Here is a tiny trained network, its code and every weight. The questions are about switching its units off for an input and a class, where a switched-off unit gives its printed mean instead of its output.

import numpy as np


def w(rows, s, z=0):
    codes = np.array(rows[::2]) - 128.0
    scale = np.full(codes.shape[1], s)
    scale[-1] = z or s
    return codes * scale


def f(y):
    return np.maximum(y, 0)


def log_softmax(a):
    a = a - a.max(-1, keepdims=True)
    return a - np.log(np.exp(a).sum(-1, keepdims=True))


def net(x, mask):
    res = np.array(x, float).reshape(1, 7) / 4 @ E
    y = f(res @ A[0][:, :-1].T + A[0][:, -1])
    res = res + np.where(mask, y, B[0][:, -1]) @ B[0][:, :-1]
    return log_softmax(res[-1] @ U[:, :-1].T + U[:, -1])


A, B = {}, {}
E = w([
[126,99,44,234],'x0',
[195,30,64,58],'x1',
[129,128,129,129],'x2',
[127,129,128,127],'x3',
[128,127,126,129],'x4',
[122,29,224,175],'x5',
[253,163,156,166],'x6',
],0.0054)
A[0] = w([
[187,149,145,145,49],'n1',
[133,185,73,100,54],'n2',
[123,137,166,79,48],'n3',
[127,151,103,122,78],'n4',
[133,180,74,100,65],'n5',
[4,93,107,92,30],'n6',
[97,178,165,167,95],'n7',
[114,149,144,148,93],'n8',
[127,155,208,34,68],'n9',
[120,113,85,183,44],'n10',
[170,81,97,94,86],'n11',
[173,151,151,132,57],'n12',
[113,153,149,143,130],'n13',
[126,120,110,151,88],'n14',
[99,175,164,166,90],'n15',
[117,133,161,85,68],'n16',
[121,117,86,191,40],'n17',
[130,72,156,160,90],'n18',
[206,153,148,150,49],'n19',
[118,60,207,156,36],'n20',
[132,178,90,115,76],'n21',
[169,64,100,83,57],'n22',
[120,142,139,129,86],'n23',
[80,101,111,102,2],'n24',
[167,69,97,88,84],'n25',
[146,135,131,131,91],'n26',
[216,157,153,152,45],'n27',
[107,169,149,160,105],'n28',
[128,160,91,117,72],'n29',
[125,86,165,150,57],'n30',
[127,87,167,144,52],'n31',
[102,176,153,167,102],'n32',
[114,108,69,210,11],'n33',
[130,154,100,113,64],'n34',
[115,151,143,147,101],'n35',
],0.014,0.002)
B[0] = w([
[88,96,117,184,191],'n1',
[131,129,231,121,222],'n2',
[168,178,104,151,178],'n3',
[129,136,167,125,163],'n4',
[121,133,226,119,219],'n5',
[61,33,96,247,253],'n6',
[127,89,91,48,208],'n7',
[128,110,113,95,160],'n8',
[204,242,74,171,249],'n9',
[157,202,99,150,196],'n10',
[117,101,89,53,213],'n11',
[98,108,108,176,176],'n12',
[132,110,108,90,171],'n13',
[146,155,117,137,156],'n14',
[121,93,93,51,203],'n15',
[162,170,105,152,174],'n16',
[172,194,98,155,200],'n17',
[140,142,206,118,199],'n18',
[75,81,112,201,214],'n19',
[132,140,253,115,227],'n20',
[137,130,204,117,201],'n21',
[136,98,80,38,224],'n22',
[131,130,117,111,142],'n23',
[79,94,110,165,173],'n24',
[130,99,86,41,223],'n25',
[120,117,125,144,144],'n26',
[66,77,109,211,227],'n27',
[130,105,99,67,190],'n28',
[124,138,188,122,182],'n29',
[115,138,196,115,181],'n30',
[115,144,194,111,179],'n31',
[132,98,93,55,201],'n32',
[187,220,88,170,225],'n33',
[124,134,175,123,168],'n34',
[129,111,113,94,162],'n35',
],0.035,0.005)
U = w([
[127,78,67,30,167],'0',
[126,138,254,127,60],'1',
[58,63,83,234,37],'2',
[196,220,75,170,254],'3',
],0.0057,0.00089)

Each question gives the input, the list of numbers given to net, and the class t.
The units are the neurons (one row each of A and B). Each row of codes is followed by its name. A weight is (code - 128) times the scale printed after its matrix; where a second scale follows, it is the last column's (A, B and U).
mask holds one flag per neuron, in row order. A switched-off neuron (its flag False) gives its mean, the last column of its row in B, instead of its output. The means were averaged over made-up inputs and are rounded, as every weight is.
A unit's drop is (log p(t) with every unit on - log p(t) with that unit switched off) / (log p(t) with every unit on - log p(t) with every unit switched off).
The circuit of an input: a set's keep is (log p(t) with only the set's units on - log p(t) with every unit switched off) / (log p(t) with every unit on - log p(t) with every unit switched off). Starting from the 12 units with the biggest drops (on a tie, the unit counted first), units are removed one at a time, each time the one whose removal leaves the highest keep (on an exact tie, the one counted first), for as long as the keep stays at least 0.8.
units of the circuit, in order: the units of the circuit, biggest drop first
k most important neurons: the k neurons with the biggest drops, biggest first
drop when u is switched off: that unit's drop, to one decimal
input [3,5,-8,5,-6,-1,7], class 2: units of the circuit, in order	n27
input [-8,-8,-7,-2,-3,2,7], class 0: 2 most important neurons	n7, n15
input [0,3,-4,-5,-1,1,4], class 2: units of the circuit, in order	n27, n19
input [-8,1,5,8,-2,-7,1], class 3: 2 most important neurons	n9, n20
input [-2,5,8,6,1,-6,2], class 1: 2 most important neurons	n2, n5
input [0,-3,7,4,8,-8,-8], class 1: 4 most important neurons	n2, n5, n21, n27
input [4,-1,6,-3,-5,-2,-6], class 2: 2 most important neurons	n6, n9
input [7,-3,-6,0,5,-5,8], class 2: 4 most important neurons	n27, n19, n9, n1
input [-1,0,-8,0,-1,-5,-5], class 1: 2 most important neurons	n2, n27
input [6,7,2,-1,7,-6,-8], class 2: 2 most important neurons	n6, n24
input [7,-8,-4,3,6,-7,-1], class 0: 2 most important neurons	n7, n32
input [-7,-8,0,6,-5,7,8], class 0: 2 most important neurons	n7, n15
input [-8,7,2,-5,5,-7,2], class 3: 2 most important neurons	n9, n3
input [2,-6,-1,5,-2,-2,-8], class 2: units of the circuit, in order	n6
input [-4,1,0,-4,-3,1,-6], class 2: drop when n6 is switched off	1.4
input [7,1,-2,7,-6,-4,3], class 3: drop when n33 is switched off	0.3
input [-5,-3,3,-7,6,0,6], class 2: drop when n19 is switched off	0.1
